Below are the code and all the weights of a small trained network. Each question names an input and a target symbol and asks about switching units off, where a switched-off unit gives its printed mean instead of its output.

import numpy as np


def w(rows, s, z=0):
    codes = np.array(rows[::2]) - 128.0
    scale = np.full(codes.shape[1], s)
    scale[-1] = z or s
    return codes * scale


def norm(h):
    return h / np.sqrt((h * h).mean(-1, keepdims=True) + 1e-5)


def f(y):
    return np.maximum(y, 0)


def softmax(a):
    e = np.exp(a - a.max(-1, keepdims=True))
    return e / e.sum(-1, keepdims=True)


def log_softmax(a):
    a = a - a.max(-1, keepdims=True)
    return a - np.log(np.exp(a).sum(-1, keepdims=True))


def net(x, mask):
    ids = ['Ωαγζημξτφψ'.index(c) for c in x.split()]
    T = len(ids)
    res = E[ids] + P[:T]
    u = 0
    for l in range(3):
        r = norm(res)
        for j in range(2):
            rows = slice(3 * j, 3 * j + 3)
            q, k, v = (r @ M[l][rows].T for M in (Q, K, V))
            z = softmax(np.where(np.tri(T) > 0, q @ k.T / 3**0.5, -1e9)) @ v
            o = O[l][rows]
            res = res + np.where(mask[u + j], z, o[:, -1]) @ o[:, :-1]
        u += 2
        y = f(norm(res) @ A[l][:, :-1].T + A[l][:, -1])
        res = res + np.where(mask[u : u + 4], y, B[l][:, -1]) @ B[l][:, :-1]
        u += 4
    return log_softmax(norm(res)[-1] @ U[:, :-1].T + U[:, -1])


Q, K, V, O, A, B = {}, {}, {}, {}, {}, {}
E = w([
[233,141,32,135,90,121,56,130],'Ω',
[77,137,198,87,109,203,105,186],'α',
[38,122,161,135,253,65,208,181],'γ',
[145,220,86,133,139,122,117,198],'ζ',
[136,151,116,192,83,170,130,128],'η',
[144,47,150,44,117,155,115,184],'μ',
[145,139,173,153,42,61,114,174],'ξ',
[112,156,216,131,168,102,93,121],'τ',
[177,124,178,170,182,194,131,153],'φ',
[90,139,103,61,103,137,114,104],'ψ',
],0.016)
P = w([
[151,144,162,122,89,184,1,131],'0',
[176,175,165,76,116,138,85,115],'1',
[157,167,176,80,124,126,110,117],'2',
[129,145,167,102,125,115,118,136],'3',
[116,144,158,113,130,99,135,157],'4',
[108,141,136,124,139,78,155,156],'5',
[79,130,140,150,136,72,151,171],'6',
[77,109,109,163,139,45,167,178],'7',
],0.0093)
Q[0] = w([
[139,150,179,103,114,43,140,99],'L0H0',
[135,150,102,120,106,120,90,171],'L0H0',
[158,77,145,165,165,112,108,198],'L0H0',
[82,173,74,136,131,167,109,94],'L0H1',
[83,94,82,145,89,182,210,6],'L0H1',
[82,108,66,119,87,119,66,231],'L0H1',
],0.018)
K[0] = w([
[7,100,78,123,195,54,152,67],'L0H0',
[132,121,115,172,86,77,207,72],'L0H0',
[170,78,98,183,210,96,166,160],'L0H0',
[71,148,146,34,51,200,163,204],'L0H1',
[166,224,73,76,14,179,4,107],'L0H1',
[71,126,108,131,126,61,247,187],'L0H1',
],0.012)
V[0] = w([
[65,139,78,137,168,175,159,60],'L0H0',
[189,149,187,148,45,208,109,173],'L0H0',
[130,107,123,254,115,124,170,156],'L0H0',
[202,121,187,171,230,127,41,42],'L0H1',
[83,194,213,187,192,119,178,92],'L0H1',
[178,30,152,144,187,152,204,192],'L0H1',
],0.01)
O[0] = w([
[90,99,37,137,159,155,154,109,10],'L0H0',
[253,166,149,96,138,92,96,86,214],'L0H0',
[143,172,170,117,133,73,242,49,121],'L0H0',
[123,121,159,220,145,155,2,64,142],'L0H1',
[71,152,181,233,132,84,107,159,178],'L0H1',
[113,102,194,230,76,196,180,105,131],'L0H1',
],0.0068,0.012)
A[0] = w([
[60,79,45,131,1,139,109,78,81],'L0N0',
[96,139,28,54,118,140,126,83,119],'L0N1',
[81,110,92,154,5,126,158,28,4],'L0N2',
[173,183,97,71,172,181,211,117,171],'L0N3',
],0.012,0.003)
B[0] = w([
[144,209,116,108,36,137,124,113,173],'L0N0',
[57,191,132,193,46,178,118,115,214],'L0N1',
[123,161,179,200,28,136,95,218,158],'L0N2',
[113,166,254,121,126,196,153,92,254],'L0N3',
],0.0084,0.0027)
Q[1] = w([
[136,186,213,156,167,154,117,86],'L1H0',
[97,157,20,130,132,192,153,53],'L1H0',
[64,147,247,80,123,118,151,128],'L1H0',
[118,129,224,93,139,179,69,140],'L1H1',
[71,78,68,136,159,104,103,133],'L1H1',
[141,74,80,109,254,152,165,120],'L1H1',
],0.017)
K[1] = w([
[138,24,173,123,157,102,168,96],'L1H0',
[208,128,94,67,138,215,50,57],'L1H0',
[94,45,29,158,134,70,184,126],'L1H0',
[77,124,88,137,66,52,140,119],'L1H1',
[193,176,78,114,183,168,78,79],'L1H1',
[249,123,145,104,72,137,13,152],'L1H1',
],0.015)
V[1] = w([
[148,182,109,139,128,110,133,73],'L1H0',
[147,212,130,108,157,225,112,158],'L1H0',
[138,189,123,159,137,102,135,177],'L1H0',
[222,150,139,181,146,32,92,157],'L1H1',
[129,132,186,132,250,128,155,148],'L1H1',
[44,203,80,153,106,75,134,133],'L1H1',
],0.016)
O[1] = w([
[111,126,99,141,162,123,173,102,132],'L1H0',
[84,137,1,192,88,191,114,130,139],'L1H0',
[127,164,44,88,156,94,150,183,185],'L1H0',
[89,211,183,124,108,27,183,122,249],'L1H1',
[24,88,43,141,47,120,148,111,125],'L1H1',
[181,109,58,36,215,97,136,168,124],'L1H1',
],0.0089,0.015)
A[1] = w([
[117,6,138,76,53,108,77,130,23],'L1N0',
[195,56,162,238,202,168,154,61,8],'L1N1',
[161,38,174,69,126,201,96,165,208],'L1N2',
[63,20,162,78,249,154,113,126,105],'L1N3',
],0.014,0.0012)
B[1] = w([
[198,133,94,155,63,147,156,71,219],'L1N0',
[150,136,77,96,180,176,137,253,229],'L1N1',
[139,181,144,104,155,208,176,99,251],'L1N2',
[30,128,194,144,138,146,195,60,182],'L1N3',
],0.013,0.0032)
Q[2] = w([
[140,108,75,7,78,108,175,121],'L2H0',
[88,241,181,119,84,136,142,220],'L2H0',
[134,179,116,168,136,67,169,125],'L2H0',
[101,68,69,64,180,123,99,89],'L2H1',
[144,55,137,205,154,109,117,84],'L2H1',
[117,194,84,172,141,65,154,163],'L2H1',
],0.017)
K[2] = w([
[115,74,96,20,119,91,149,137],'L2H0',
[30,140,168,165,249,124,195,155],'L2H0',
[115,76,147,163,162,69,151,145],'L2H0',
[103,135,151,59,164,102,14,87],'L2H1',
[178,159,84,150,77,163,59,100],'L2H1',
[129,70,76,163,162,56,171,162],'L2H1',
],0.016)
V[2] = w([
[45,131,209,55,144,137,54,158],'L2H0',
[159,153,156,66,100,184,222,146],'L2H0',
[68,120,113,211,165,164,136,237],'L2H0',
[91,10,211,57,114,77,50,204],'L2H1',
[88,199,111,187,228,139,72,171],'L2H1',
[95,169,57,41,7,108,52,81],'L2H1',
],0.014)
O[2] = w([
[130,37,145,96,92,122,99,172,252],'L2H0',
[172,179,146,126,105,71,174,153,200],'L2H0',
[122,162,161,176,90,165,5,130,132],'L2H0',
[218,154,132,128,143,34,142,182,1],'L2H1',
[50,165,88,181,108,102,96,139,217],'L2H1',
[145,14,71,98,139,110,209,172,152],'L2H1',
],0.011,0.0045)
A[2] = w([
[164,126,119,106,253,198,96,207,93],'L2N0',
[102,105,101,172,138,163,102,136,156],'L2N1',
[127,101,102,122,202,56,46,163,2],'L2N2',
[188,100,82,144,169,133,136,81,65],'L2N3',
],0.027,0.0032)
B[2] = w([
[129,142,135,115,254,218,122,170,254],'L2N0',
[166,141,149,108,146,79,143,144,237],'L2N1',
[118,83,118,48,110,155,99,39,198],'L2N2',
[160,108,119,192,155,92,105,109,173],'L2N3',
],0.023,0.0081)
U = w([
[190,103,64,190,162,101,129,57,159],'Ω',
[181,119,174,92,53,242,163,91,24],'α',
[82,182,191,192,128,110,57,109,197],'γ',
[97,80,124,17,135,108,57,46,148],'ζ',
[190,170,171,40,144,54,181,139,135],'η',
[57,146,96,129,132,169,221,39,72],'μ',
[151,60,97,131,65,129,93,231,112],'ξ',
[78,78,147,132,159,122,150,123,4],'τ',
[158,146,104,67,220,198,87,190,240],'φ',
[61,180,2,92,109,125,124,172,64],'ψ',
],0.0065,0.0016)

Each question gives the input, a string of symbols that net reads in full, and the target symbol t.
The units are the heads (3 rows each of Q, K, V and O) and the neurons (one row each of A and B). Each row of codes is followed by its name. A weight is (code - 128) times the scale printed after its matrix; where a second scale follows, it is the last column's (O, A, B and U).
mask holds one flag per unit, layer by layer, with each layer's heads first. A switched-off unit (its flag False) gives its mean, the last column of its rows in O or B, instead of its output. The means were averaged over made-up inputs and are rounded, as every weight is.
A unit's drop is (log p(t) with every unit on - log p(t) with that unit switched off) / (log p(t) with every unit on - log p(t) with every unit switched off).
The circuit of an input: a set's keep is (log p(t) with only the set's units on - log p(t) with every unit switched off) / (log p(t) with every unit on - log p(t) with every unit switched off). Starting from the 12 units with the biggest drops (on a tie, the unit counted first), units are removed one at a time, each time the one whose removal leaves the highest keep (on an exact tie, the one counted first), for as long as the keep stays at least 0.8.
circuit, biggest first: the units of the circuit, biggest drop first
top k neurons: the k neurons with the biggest drops, biggest first
k most important neurons of layer l: the k neurons of layer l with the biggest drops, biggest first
which heads matter: for each layer, one digit per head in row order, 1 if its drop is at least 0.15 and else 0, layers parted by /
input μ τ ξ Ω, target ζ: circuit, biggest first -> L0H1, L2N2, L2H0
input ξ τ Ω, target ζ: circuit, biggest first -> L0H1, L2N2
input ζ μ ξ α μ Ω ζ, target α: circuit, biggest first -> L0H1, L1H1, L2H1
input ξ α φ φ Ω, target γ: circuit, biggest first -> L0H1
input Ω ξ γ μ, target μ: circuit, biggest first -> L1H1, L0H0, L1N0, L1N3
input α μ γ ξ Ω, target Ω: which heads matter -> 10 / 01 / 00
input φ φ ξ η μ ξ α, target η: which heads matter -> 00 / 00 / 00
input Ω μ η Ω, target α: circuit, biggest first -> L0H1, L1H1
input φ ψ μ Ω φ, target γ: which heads matter -> 01 / 00 / 01
input μ ξ φ ξ ζ ψ Ω τ, target φ: circuit, biggest first -> L1H1, L0N1, L0H1
input ξ ξ φ ξ η α η Ω, target μ: circuit, biggest first -> L0H0, L2H1
input η ξ τ Ω μ η ζ, target α: circuit, biggest first -> L0H1, L0N3, L1H1
input Ω μ Ω, target α: circuit, biggest first -> L1H1, L2H1
input α α Ω, target ξ: circuit, biggest first -> L2H1, L1H1, L2H0
input ξ μ ζ ψ φ τ ζ, target γ: 2 most important neurons of layer 1 -> L1N1, L1N3
input ψ Ω ξ, target φ: top 3 neurons -> L0N1, L2N0, L1N2
input μ τ α, target ζ: which heads matter -> 01 / 01 / 00
input Ω γ η ξ μ, target μ: circuit, biggest first -> L1H1, L0H0, L1N3, L2H0
input φ α α Ω, target ξ: 2 most important neurons of layer 2 -> L2N1, L2N2
input ξ τ Ω φ η, target γ: circuit, biggest first -> L0H1, L1N1, L2H1
input ξ ζ ξ φ μ α, target γ: which heads matter -> 11 / 00 / 00
input α Ω ψ Ω τ Ω μ α, target α: which heads matter -> 01 / 01 / 00
input Ω γ Ω ζ γ ζ, target ζ: top 2 neurons -> L2N2, L1N2
input τ α ψ η η α Ω, target μ: top neuron -> L0N3
input γ ξ ψ μ ζ α, target α: 3 most important neurons of layer 1 -> L1N0, L1N3, L1N2
input ξ ξ γ ξ ζ ψ, target ψ: most important neuron of layer 0 -> L0N1
